Here is a tiny trained network, its code and every weight. The questions are about switching its units off for an input and a class, where a switched-off unit gives its printed mean instead of its output.

import numpy as np


def w(rows, s, z=0):
    codes = np.array(rows[::2]) - 128.0
    scale = np.full(codes.shape[1], s)
    scale[-1] = z or s
    return codes * scale


def norm(h):
    return h / np.sqrt((h * h).mean(-1, keepdims=True) + 1e-5)


def f(y):
    return np.maximum(y, 0)


def log_softmax(a):
    a = a - a.max(-1, keepdims=True)
    return a - np.log(np.exp(a).sum(-1, keepdims=True))


def net(x, mask):
    res = np.array(x, float).reshape(1, 6) / 4 @ E
    u = 0
    for l in range(2):
        y = f(norm(res) @ A[l][:, :-1].T + A[l][:, -1])
        res = res + np.where(mask[u : u + 3], y, B[l][:, -1]) @ B[l][:, :-1]
        u += 3
    return log_softmax(norm(res)[-1] @ U[:, :-1].T + U[:, -1])


A, B = {}, {}
E = w([
[129,131,126,128],'x0',
[147,125,207,107],'x1',
[125,126,132,128],'x2',
[8,168,119,3],'x3',
[238,225,79,59],'x4',
[134,19,107,72],'x5',
],0.0052)
A[0] = w([
[111,115,20,144,4],'0.n0',
[195,17,97,43,76],'0.n1',
[171,113,255,72,30],'0.n2',
],0.016,0.0048)
B[0] = w([
[55,102,27,157,165],'0.n0',
[80,107,204,166,254],'0.n1',
[67,112,9,164,197],'0.n2',
],0.016,0.006)
A[1] = w([
[58,120,130,4,1],'1.n0',
[111,221,129,169,92],'1.n1',
[71,65,163,153,191],'1.n2',
],0.015,0.0023)
B[1] = w([
[235,93,149,244,173],'1.n0',
[77,65,180,61,180],'1.n1',
[189,204,102,54,252],'1.n2',
],0.011)
U = w([
[38,122,5,152,103],'0',
[132,153,131,94,254],'1',
[246,102,149,169,103],'2',
[194,206,121,8,125],'3',
[18,128,255,103,48],'4',
],0.0084,0.0056)

Each question gives the input, the list of numbers given to net, and the class t.
The units are the neurons (one row each of A and B). Each row of codes is followed by its name. A weight is (code - 128) times the scale printed after its matrix; where a second scale follows, it is the last column's (A, B and U).
mask holds one flag per neuron, layer by layer. A switched-off neuron (its flag False) gives its mean, the last column of its row in B, instead of its output. The means were averaged over made-up inputs and are rounded, as every weight is.
A unit's drop is (log p(t) with every unit on - log p(t) with that unit switched off) / (log p(t) with every unit on - log p(t) with every unit switched off).
The circuit of an input: a set's keep is (log p(t) with only the set's units on - log p(t) with every unit switched off) / (log p(t) with every unit on - log p(t) with every unit switched off). Starting from all 6 units, units are removed one at a time, each time the one whose removal leaves the highest keep (on an exact tie, the one counted first), for as long as the keep stays at least 0.8.
units of the circuit, in order: the units of the circuit, biggest drop first
most important unit: the unit with the biggest drop
top k neurons: the k neurons with the biggest drops, biggest first
top k neurons in layer l: the k neurons of layer l with the biggest drops, biggest first
input [5,-7,7,1,5,-2], class 0: units of the circuit, in order : [1.n2]
input [-1,-1,5,2,1,-1], class 2: units of the circuit, in order : [1.n0 0.n1 0.n2]
input [-2,8,-4,-7,-1,-6], class 0: units of the circuit, in order : [0.n2 1.n0]
input [5,-4,0,5,7,-8], class 4: top 3 neurons : [1.n1 1.n2 0.n2]
input [4,2,-1,2,-6,6], class 3: top 2 neurons : [1.n2 1.n1]
input [1,4,-8,5,-8,-8], class 3: units of the circuit, in order : [1.n2 0.n1]
input [-3,-4,-8,3,-6,6], class 3: top 4 neurons : [1.n2 0.n2 1.n1 1.n0]
input [-1,-1,-2,1,-6,-5], class 3: units of the circuit, in order : [1.n2 0.n2]
input [-3,5,-2,7,6,-5], class 2: top 2 neurons : [1.n0 1.n2]
input [5,-7,5,-5,5,-6], class 0: top 2 neurons : [1.n2 0.n1]
input [-3,-7,-8,-3,4,-6], class 0: units of the circuit, in order : [1.n2 0.n1 1.n1]
input [2,0,-3,3,-8,-8], class 3: top 2 neurons in layer 0 : [0.n1 0.n2]
input [5,-3,0,2,-4,8], class 4: top 2 neurons : [0.n1 0.n2]
input [1,4,-2,-5,-7,5], class 3: units of the circuit, in order : [1.n2 1.n0]
input [4,-2,-5,-2,-6,7], class 4: most important unit : 0.n1
input [2,0,-4,7,-5,0], class 2: units of the circuit, in order : [1.n0 0.n1]
input [-2,4,-4,-4,-6,6], class 3: top 3 neurons : [1.n2 0.n0 1.n0]
input [2,2,-4,0,3,-7], class 4: top 2 neurons in layer 1 : [1.n1 1.n2]
input [-5,-4,5,1,-8,6], class 3: top 2 neurons : [1.n2 0.n2]
input [6,6,6,7,6,-7], class 2: top 2 neurons in layer 1 : [1.n0 1.n2]
input [2,-5,-1,-3,-4,6], class 4: most important unit : 0.n1
input [-1,-6,4,-7,5,8], class 4: top 2 neurons : [0.n1 0.n2]
input [-2,7,8,-2,-3,7], class 0: top 3 neurons : [0.n2 1.n1 1.n2]
input [3,7,-4,8,1,-2], class 2: top 2 neurons : [1.n0 0.n0]
input [7,-7,-1,6,6,-3], class 0: top 2 neurons in layer 0 : [0.n0 0.n1]
input [7,-7,5,2,5,-2], class 0: top 2 neurons : [0.n0 1.n2]
input [-5,-4,1,6,-4,-6], class 2: top 2 neurons in layer 0 : [0.n2 0.n1]
input [2,3,8,5,-8,1], class 3: units of the circuit, in order : [1.n2]
